Each row is followed by its group and then its class within the group.
[-0.34,+0.26,+0.66,+0.35,+0.37,-0.93,+0.54,+0.85,-0.17,+1.44,+0.40,-0.11,-0.06,+0.17,+1.19,+0.52,+0.51,+4.22,+0.27,-1.08,-1.81,+0.61,-1.14,+2.89,-1.13,+1.09,+1.20,-2.28,-0.88,-0.34,-0.51,-0.45,-2.36,-0.26,+0.47,-3.08,+1.11,+1.07,-0.83,-0.65,+0.18,+0.45,-0.61,-0.32]
q228:Q569
[+0.57,-0.46,+0.36,-0.27,-0.21,-0.72,+1.00,-0.05,+0.01,+2.20,+1.03,+1.58,-0.06,+1.09,+1.55,+0.13,+0.71,+3.30,-0.04,-0.41,-1.76,+0.25,-1.58,+2.84,-4.07,+1.20,+1.10,-0.49,-2.03,-0.80,-0.98,+1.90,-0.20,-0.39,+2.08,-2.49,+0.83,+0.50,-0.48,-0.67,+0.71,-0.44,+0.35,+0.19]
q228:Q483
[+0.21,-0.08,+0.56,+0.81,+2.21,-1.19,+1.43,+2.11,+0.43,-0.18,+1.27,+1.01,-1.86,+0.51,+0.83,+0.66,-0.06,+4.21,-0.61,-2.53,-2.31,-1.67,-1.21,+4.33,+4.39,+0.01,+1.06,-1.65,-2.69,+0.45,-0.64,-0.61,-0.11,-0.89,-0.02,-2.66,+2.58,-1.09,-0.47,+0.19,-0.42,+0.36,+0.19,-1.19]
q228:Q569
[-0.68,-0.35,+0.29,-0.13,-0.37,-1.51,+0.63,+0.41,-0.30,+0.38,+1.11,+0.62,-2.71,+1.17,+0.74,+0.56,+0.99,+3.27,-0.95,-1.59,-1.55,-1.67,-1.18,+2.32,-2.49,+0.82,+1.22,-0.16,-3.30,+0.89,-0.64,+2.06,-0.14,-0.43,+1.25,-2.34,+1.80,-0.57,-0.03,-0.87,+0.24,-0.29,+1.18,-0.28]
q228:Q483
[-0.11,+0.85,+0.16,+0.19,+0.36,+0.20,-3.11,+1.05,+0.04,-0.21,+1.69,-0.37,+0.25,-0.12,+1.05,-0.03,-0.52,+1.12,+0.28,-0.97,-0.84,-1.61,-0.07,-0.07,+3.48,+0.07,-0.16,+0.83,-1.32,-1.04,-0.63,+1.30,+0.81,-0.61,-0.07,-0.06,+0.75,-0.37,+1.32,-0.15,-0.32,+0.23,-0.70,+0.54]
q326:Q555
[-0.15,+0.71,+0.24,+0.28,+2.09,+1.49,-3.07,+1.40,+0.80,+0.32,+1.64,+1.26,+0.53,+0.20,+0.37,-0.48,-1.12,+0.56,+1.45,-0.82,-0.90,-1.84,-0.80,-0.49,+6.11,+1.02,+0.79,+1.25,+0.08,-3.73,-0.21,+0.57,+0.63,-0.77,+0.60,+0.94,+0.07,+0.63,-0.19,+0.08,-0.06,-0.28,-1.58,+0.97]
q326:q979
[-0.55,-0.70,-0.35,-0.23,-0.04,-0.71,+0.10,+0.56,+0.05,+1.07,+0.39,+1.37,-0.69,+0.89,+1.79,+0.13,+0.59,+4.76,+0.02,-0.70,-1.73,-0.30,-0.86,+2.92,+0.80,+0.91,+1.07,-2.66,-1.86,+0.24,-0.02,+0.03,-3.01,-0.07,+0.08,-2.75,+2.78,+0.54,-0.90,-0.62,+0.55,+0.26,-0.23,+0.58]
q228:Q569
[+0.35,+0.35,+0.44,+1.02,+0.98,-0.54,+1.24,-0.37,-1.04,+1.76,+1.07,+1.63,-1.93,+0.18,+2.82,-0.51,-0.29,+1.63,+0.15,+0.44,-2.39,-1.24,-0.57,+2.11,-1.94,-0.12,+1.66,+1.10,-3.04,-1.42,-0.27,+2.76,+6.59,+0.09,+0.59,-2.45,+0.20,-0.75,+0.77,-0.24,-1.77,-0.50,+3.44,+0.94]
q729:q14
[-0.51,+0.83,+0.43,+0.04,+0.56,-0.20,-1.01,-0.37,-0.07,-0.10,+0.76,+0.64,-0.89,-0.40,+0.94,-0.25,-0.10,-0.33,+0.31,+0.80,-2.00,-0.85,-0.60,+0.45,-0.27,+0.35,+0.10,+2.17,-0.71,-1.60,-0.23,+1.70,+6.08,+0.22,+1.64,+0.39,-0.79,-0.88,+0.23,-0.64,-0.30,-0.59,+1.62,+1.60]
q729:q659
[+0.31,+0.10,+0.10,+0.26,+1.51,+0.05,-1.00,+0.25,-0.47,+3.15,-0.81,+0.62,+1.69,+0.41,+2.07,-1.35,-0.08,-1.35,+0.40,+1.04,-1.16,+1.56,-0.32,-2.11,-3.12,+0.09,+0.20,+1.81,+1.81,-1.08,+0.48,+0.97,+6.59,+0.31,+0.37,+2.26,-0.52,+0.92,+1.67,-0.48,-0.67,-1.06,+0.97,+1.87]
q729:q14
[+0.10,-0.01,-0.57,+0.98,+1.41,-0.46,+1.20,-0.98,-0.94,+1.22,+0.95,+1.54,-1.97,+0.25,+3.10,-0.11,-0.01,-0.69,-0.53,+1.07,-1.88,-2.39,-0.08,-3.17,-1.84,-0.97,+0.69,+2.34,-2.50,-0.56,+0.01,+2.84,+6.59,+0.21,-0.35,-0.65,-0.12,-2.26,+2.14,+0.08,+0.15,-0.96,+5.07,+1.53]
q729:q14
[-0.02,+0.54,+0.54,+0.22,+0.69,+1.23,-1.13,+2.11,+0.22,-0.24,+1.58,+0.68,+1.35,-0.26,-0.24,-0.35,-0.66,+0.16,+0.54,-0.87,-0.51,-0.96,-0.33,-1.41,+3.10,+0.32,+0.47,-0.69,-0.79,+0.21,-0.55,-0.15,-0.29,-0.60,-0.61,+1.82,+1.67,+0.53,+0.53,-0.14,+0.27,+0.33,-0.73,+0.06]
q326:Q555
[+0.33,+1.05,+0.48,+0.78,+1.84,+0.23,-1.07,+0.34,-0.35,-0.16,-0.07,+0.86,+0.49,-0.85,+1.62,-0.80,-0.76,-0.42,+1.32,+1.51,-1.77,-0.08,-1.20,-0.84,+0.78,+0.59,+0.25,+1.23,+0.25,-2.41,+0.66,+0.75,+6.59,+0.39,+1.22,+1.48,-0.26,-0.25,+0.32,-0.21,-0.56,-0.60,+1.50,+2.03]
q729:q659
[+0.10,+0.26,+0.26,+0.22,+1.98,-0.67,+0.12,+0.27,-0.57,+0.70,+0.04,+0.67,-0.08,+0.64,+1.76,-0.71,+0.23,+0.68,+0.23,+0.90,-1.89,+0.22,-0.66,-0.42,-0.88,+0.22,+0.54,+0.89,-1.07,-0.64,+0.01,+0.99,+6.59,+0.27,+0.71,+0.30,+0.73,-1.00,+1.20,-0.29,-0.64,-0.48,+1.85,+1.15]
q729:q14
[+0.07,+1.31,+0.25,+0.74,-1.71,+1.76,-2.77,+0.60,-0.33,+0.08,+3.74,+1.91,-0.58,-0.19,+1.93,+0.14,-2.19,+2.40,+1.14,-0.83,-1.52,-2.26,-0.85,+1.85,+1.27,+0.91,+0.60,+0.70,-2.54,-2.16,-0.93,+2.06,+0.42,-0.43,-0.04,-1.34,+1.19,+0.76,+1.23,-0.14,-0.92,+0.28,-1.84,+1.66]
q326:q979
[+0.14,+0.23,+0.39,+0.60,-1.44,+0.06,-0.26,-1.41,-1.44,+1.70,+1.72,+1.20,-2.75,+0.54,+2.53,-0.11,+0.13,-0.12,+0.60,+1.06,-2.19,-0.95,-1.44,-0.49,-6.59,+0.73,+1.00,+2.94,-2.51,-2.16,-0.18,+4.15,+6.48,+0.21,+1.73,-2.13,-0.91,-1.11,+1.02,-0.34,-0.24,-0.54,+3.83,+1.31]
q729:q659
[-0.27,+0.01,-0.23,-0.19,+2.74,+0.98,-1.09,+1.15,+0.59,+0.44,+0.79,+0.87,+0.02,+0.19,+0.06,+0.20,-0.09,-0.25,+0.50,-1.13,-1.13,-2.70,+0.01,-3.48,+3.73,+0.24,-0.33,+1.17,-0.93,-0.17,-0.77,+1.00,+0.24,-0.86,+0.00,+2.07,+0.51,-0.05,+1.11,-0.44,+0.98,-0.59,-0.06,+0.30]
q326:Q555
[+0.27,+0.41,+1.46,+0.85,-2.77,+2.13,-2.75,+1.33,-0.92,+0.76,+3.28,+1.92,-0.11,-0.13,+1.69,-0.12,-0.45,+1.66,+0.71,-0.77,-1.25,-1.03,-0.87,+1.83,-2.46,+0.97,+0.45,+1.46,-1.86,-1.54,-0.53,+2.43,+1.13,-0.42,+2.23,-0.73,+0.66,-0.10,+1.20,+0.05,-0.83,+0.65,-2.01,+0.85]
q326:q979
[-0.26,-1.27,+0.53,+0.09,-2.48,-0.47,-0.10,-0.19,-1.60,+1.98,+1.48,+1.09,-0.44,+0.60,+2.73,+0.72,+1.74,+4.40,-0.89,-1.31,-1.78,+0.93,-1.34,+3.30,-6.59,+0.49,+1.70,-0.84,-2.43,+0.29,-0.39,+1.74,-0.22,+0.47,+0.56,-3.21,+1.99,+0.63,+0.70,-0.57,-0.08,-0.22,+0.58,+0.44]
q228:Q569
[+0.17,+0.46,-0.01,+0.56,+1.51,+1.07,-0.26,+0.52,-0.28,+1.82,+2.29,+2.22,+0.56,+0.14,+2.12,-0.46,-0.76,-1.33,+1.25,+0.89,-2.62,-1.05,-0.94,-2.15,-3.24,+0.08,+0.30,+2.09,-2.39,-1.00,+0.34,+2.59,+6.59,+0.09,+0.77,+1.34,-0.30,-1.02,+1.93,-0.28,-0.20,-0.94,+2.31,+1.80]
q729:q659
[-0.37,-1.00,-0.10,-1.61,-2.85,+3.64,-6.59,+0.11,-1.29,+2.52,+2.55,+1.48,+4.79,+0.88,+2.20,-0.98,+0.48,+0.24,+1.13,+1.04,-0.13,+1.14,-0.86,-6.03,-5.69,+2.04,-0.41,+2.16,+1.65,-2.09,-0.05,+3.20,-2.14,+0.94,+1.82,+3.36,+0.57,+4.13,+3.41,-0.38,+2.11,-0.43,-3.90,+3.10]
q326:Q555
[+0.03,-0.61,+0.28,-0.06,+1.64,-0.88,+0.06,+0.40,-0.19,+0.98,-0.12,+0.77,-0.42,+0.46,+1.36,+0.08,+0.42,+4.04,-0.04,-0.56,-1.59,+0.52,-0.65,+2.77,+0.38,+1.30,+1.13,-1.95,-1.14,-0.17,-1.12,-0.47,-1.73,-0.25,+0.70,-2.28,+1.97,+2.57,-0.49,-1.19,+0.60,-0.33,-0.66,-0.09]
q228:Q569
[-0.52,+1.05,+0.21,-0.27,+3.98,+0.46,-1.92,+0.93,+1.29,+0.13,-1.09,-0.13,+2.40,+0.18,-1.03,-1.18,-0.60,-0.73,+0.86,+1.40,-0.97,+0.27,+0.00,-1.62,+6.00,+0.66,-0.02,+0.35,+2.03,-2.04,+0.53,-0.82,+4.23,-0.12,+0.60,+3.07,+0.01,+0.68,-0.21,-0.62,+0.37,-0.62,-0.51,+1.46]
q729:q14
[+2.15,+0.66,+0.73,+0.58,-0.32,+1.65,-2.03,+2.20,+1.07,-0.38,+2.36,+1.56,+2.08,-0.27,+0.49,-0.03,-0.29,+1.18,+0.61,-1.27,-0.85,-0.79,+0.00,+1.46,+2.75,+0.23,+0.05,-0.50,-0.82,-0.47,-1.01,+0.41,-0.32,-0.73,-0.73,+0.81,+2.11,+0.55,+1.00,+0.13,-0.77,+1.57,-2.33,+0.78]
q326:Q555
[-0.23,-0.63,-0.25,-0.73,-0.54,-1.12,+1.37,+0.47,+0.00,+1.46,+0.99,+0.72,+0.09,+0.67,+1.34,+0.47,+1.13,+2.60,-0.27,-1.05,-0.92,+0.19,-0.81,+4.41,-3.78,+0.80,+1.21,-2.47,-2.54,+1.57,-1.09,+0.97,-0.98,-0.28,+0.44,-3.11,+2.06,+0.23,+0.07,-0.92,+0.33,+0.36,+0.47,-0.30]
q228:Q569
[+0.00,-1.12,+0.48,-0.07,-2.93,-1.44,-1.53,-0.47,-0.97,+1.14,+1.86,+1.14,+1.05,+0.77,+2.60,+0.06,+0.88,+3.90,+0.07,+0.03,-1.73,+1.80,-1.46,+2.80,-6.59,+1.18,+1.06,-1.71,-2.57,+0.31,-0.07,+1.69,-0.93,+0.90,+1.78,-2.12,+1.88,+1.51,+0.78,-0.42,+1.20,-0.09,-0.62,+0.91]
q228:Q569
[+0.34,-0.14,+1.06,-0.03,+0.10,-0.17,+0.18,+1.62,-0.15,-0.06,+0.37,+0.47,-0.72,+0.23,+0.54,-0.05,+0.46,+4.65,+0.23,-0.81,-1.46,+0.12,-0.47,+3.92,+0.97,+0.69,+1.88,-2.61,-1.89,-0.29,-0.92,-0.14,-0.20,+0.05,+0.24,-2.41,+3.03,+1.13,-0.54,-0.64,-0.81,+1.09,-0.29,+0.66]
q228:Q569
[+0.84,+0.01,+0.24,-0.38,+1.64,+0.63,-0.75,-0.59,-0.41,+1.74,-0.30,+0.98,+0.76,+0.43,+2.48,-0.38,+0.16,-1.10,+0.64,+1.78,-1.42,+0.61,-0.23,-2.89,-2.49,+0.11,-0.06,+1.60,+0.57,-1.59,+1.33,+1.42,+5.87,+0.55,+0.89,+1.58,-0.92,+0.62,+1.68,-0.26,-0.16,-0.94,+2.09,+1.74]
q729:q14
[+0.24,+0.46,+0.95,+0.80,+0.47,-0.09,-0.36,-0.42,-1.51,+1.51,+0.99,+1.38,+0.22,+0.37,+2.78,-0.89,-0.29,+1.11,+0.78,+1.63,-2.29,+0.02,-1.19,+0.17,-3.06,+0.76,+1.10,+1.12,-1.59,-1.67,-0.10,+2.65,+6.59,+0.13,+1.03,-0.43,+0.32,-0.18,+1.12,-0.28,-1.01,-0.47,+2.54,+2.33]
q729:q659
[-0.23,+0.85,+0.96,+0.53,-1.73,+2.05,-2.01,+1.32,-0.06,-0.32,+3.66,+1.67,-1.21,-0.10,+0.34,+0.52,-0.78,+1.13,+2.13,-1.59,-1.09,-2.18,-1.09,+1.73,-0.01,+1.34,+0.33,+1.59,-1.64,-1.59,-1.17,+2.23,+0.53,-0.93,+0.11,-0.62,+0.45,+0.52,+0.74,-0.07,-0.14,+0.51,-1.56,+0.07]
q326:q979

Each row is followed by its group and then its class within the group.
[+0.53,-0.65,+0.51,-0.76,+1.87,-0.61,+1.19,-1.11,-0.38,-0.39,-3.13,+1.39,+0.35,+0.20,+0.64,-6.73,-2.70,+2.02,+3.57,-1.07,-1.03,+1.29,-6.70,-0.17,-1.63,-0.41,+0.32,-3.34,-1.14,-0.14,-0.12,+0.76,-1.78,-1.63,+3.94,-0.35,-2.21,+0.66,+0.13,-0.78,-0.90,-0.50,-0.76,-0.37]
q258:q580
[+1.95,-0.08,-0.38,-0.84,-0.42,+0.82,+0.41,+1.29,-0.91,-0.69,-3.19,+2.02,+2.47,-1.62,+0.38,-4.53,-3.15,+2.46,+5.29,-0.42,+0.81,+2.39,-6.25,+1.24,+0.24,-0.39,+1.03,-0.24,-1.36,+1.92,+0.87,+1.98,-1.35,+0.12,+2.44,-2.31,-2.17,+0.49,+0.98,+0.98,+0.80,-0.60,-1.03,-0.10]
q258:q758
[+0.84,+0.67,+0.84,-0.07,+0.25,-1.21,+0.98,-0.49,-0.34,+0.41,-1.76,+2.29,+1.04,-0.39,+0.50,-3.94,-0.36,+0.61,+2.10,+0.15,-0.34,+0.23,-2.01,+0.15,+0.34,-1.18,+1.22,-2.25,-0.12,+2.00,-0.82,+1.22,-1.43,-1.10,+1.05,-0.78,+0.69,+0.09,-0.22,-0.97,-0.59,-1.35,+0.53,+0.35]
q258:q758
[-0.10,+0.41,+0.14,+0.29,+0.31,+0.08,+0.65,-1.33,+0.52,-0.63,-2.19,+1.81,+0.41,-0.77,+0.52,-4.90,-0.91,+0.46,+3.20,-1.64,+1.19,+2.11,-4.28,-0.20,+0.25,+0.94,-0.12,-1.26,-2.04,+0.32,-2.55,+1.49,+0.46,-0.49,-0.20,-0.61,-1.49,+0.99,+0.44,+0.73,-2.08,-1.18,+0.00,-0.20]
q258:q758
[-1.49,-0.23,-0.82,+0.95,-1.08,+2.14,+0.38,+0.61,+1.02,+1.24,-1.92,-0.05,+0.06,-0.89,+0.18,+3.31,-2.06,+1.18,+0.26,+1.93,-0.03,-1.04,-1.44,+0.43,-0.14,+0.00,+0.73,-0.81,+2.58,+1.64,+0.20,-0.37,-0.17,-1.00,-0.93,+0.69,+2.71,+0.28,+0.12,+0.36,-0.55,+1.00,+0.72,+0.02]
q623:Q755
[-0.37,-1.29,-0.61,-1.79,+0.34,+0.04,+1.27,-0.62,-2.45,-3.14,-2.08,-0.66,+0.06,-0.44,-1.05,-5.53,-0.97,+2.05,+3.25,-0.85,-0.07,+4.15,-5.25,+0.40,-0.17,+0.18,-0.03,-1.01,-2.34,-0.68,-1.63,-1.44,+0.12,+0.64,+1.30,-0.97,+1.42,+1.87,+0.28,+0.39,-0.90,+1.78,+0.20,+0.45]
q258:q580
[-3.31,-0.76,-3.40,+1.30,-0.63,+2.90,-1.56,-0.93,+0.59,+1.74,-3.67,-0.14,+0.52,-2.15,+0.17,+1.47,-2.16,+0.87,+1.78,+0.83,-0.87,+2.81,-2.94,+1.76,+1.12,+1.82,-0.18,+0.57,-1.16,-0.18,+0.23,+0.31,+0.21,+0.57,-2.69,-0.27,-2.64,+0.54,+1.08,+1.39,+0.36,+0.11,-2.29,-1.59]
q623:q78
[-1.17,-0.57,+0.99,-1.70,+0.22,+0.95,-1.49,-1.10,-0.91,-0.18,-4.08,+0.52,+0.72,-0.48,+0.84,-4.82,-2.44,+2.65,+1.24,+0.13,-0.43,+3.21,-5.22,+0.22,-1.03,-0.32,+0.93,-0.15,+1.01,-0.63,-1.49,-0.20,-0.03,-1.93,+2.05,-0.24,-0.39,+0.06,-0.42,+0.54,-0.25,-0.89,-0.22,-1.77]
q258:q580
[-0.45,-0.57,-0.08,+1.81,+0.59,-1.04,-3.25,+0.60,+1.19,+1.24,-1.94,+1.21,+1.37,-0.86,+1.94,-0.02,-2.00,-0.43,+2.07,+1.22,-1.23,-0.11,-3.78,+0.18,+0.48,+0.37,+0.83,-0.88,-0.68,-1.46,-0.44,+0.44,-2.06,-1.52,-1.28,+1.26,-1.13,+0.42,+0.82,+0.55,+0.02,-0.60,+0.55,-0.25]
q623:Q755
[-0.95,+0.05,+0.42,+0.28,+0.58,+2.00,-1.76,-1.24,+0.19,+0.75,-4.63,+0.58,+0.16,-0.94,+1.19,+0.13,-2.96,+1.55,+2.62,+2.78,-1.34,+1.62,-4.04,+0.62,-0.52,+0.92,-0.37,+1.44,+1.49,+0.67,+0.32,-0.89,-0.64,-0.72,-0.43,+0.86,-1.67,+0.07,-1.09,-0.12,-0.09,+0.14,+0.87,-0.20]
q623:q859
[-1.26,-0.16,-0.08,+0.94,+0.15,+0.38,+0.69,-0.55,-1.11,-0.66,-3.41,+0.44,+1.60,-0.26,-0.48,-4.41,-1.14,+0.57,+3.72,+0.21,-0.68,+2.67,-6.73,+0.40,+0.41,+0.37,+1.35,-2.21,-0.52,+1.87,-1.50,+1.15,-0.34,-1.09,+0.80,-1.05,+0.87,+0.59,+1.53,+0.10,+0.13,-0.17,+0.17,+0.21]
q258:q758
[-1.57,+0.48,-0.47,-0.92,-0.78,+2.33,-1.08,-0.45,-1.39,-0.21,-1.64,+0.46,-0.64,-1.67,+0.94,-0.71,-1.46,+2.28,+2.70,+2.11,-1.26,-1.80,-3.51,-0.18,-1.09,+0.73,+0.88,+2.64,+2.31,-0.97,+0.25,-0.32,-1.40,-0.62,-0.92,+1.56,+0.49,-1.10,-1.12,+0.38,-0.14,+2.13,-0.67,+0.51]
q623:q859
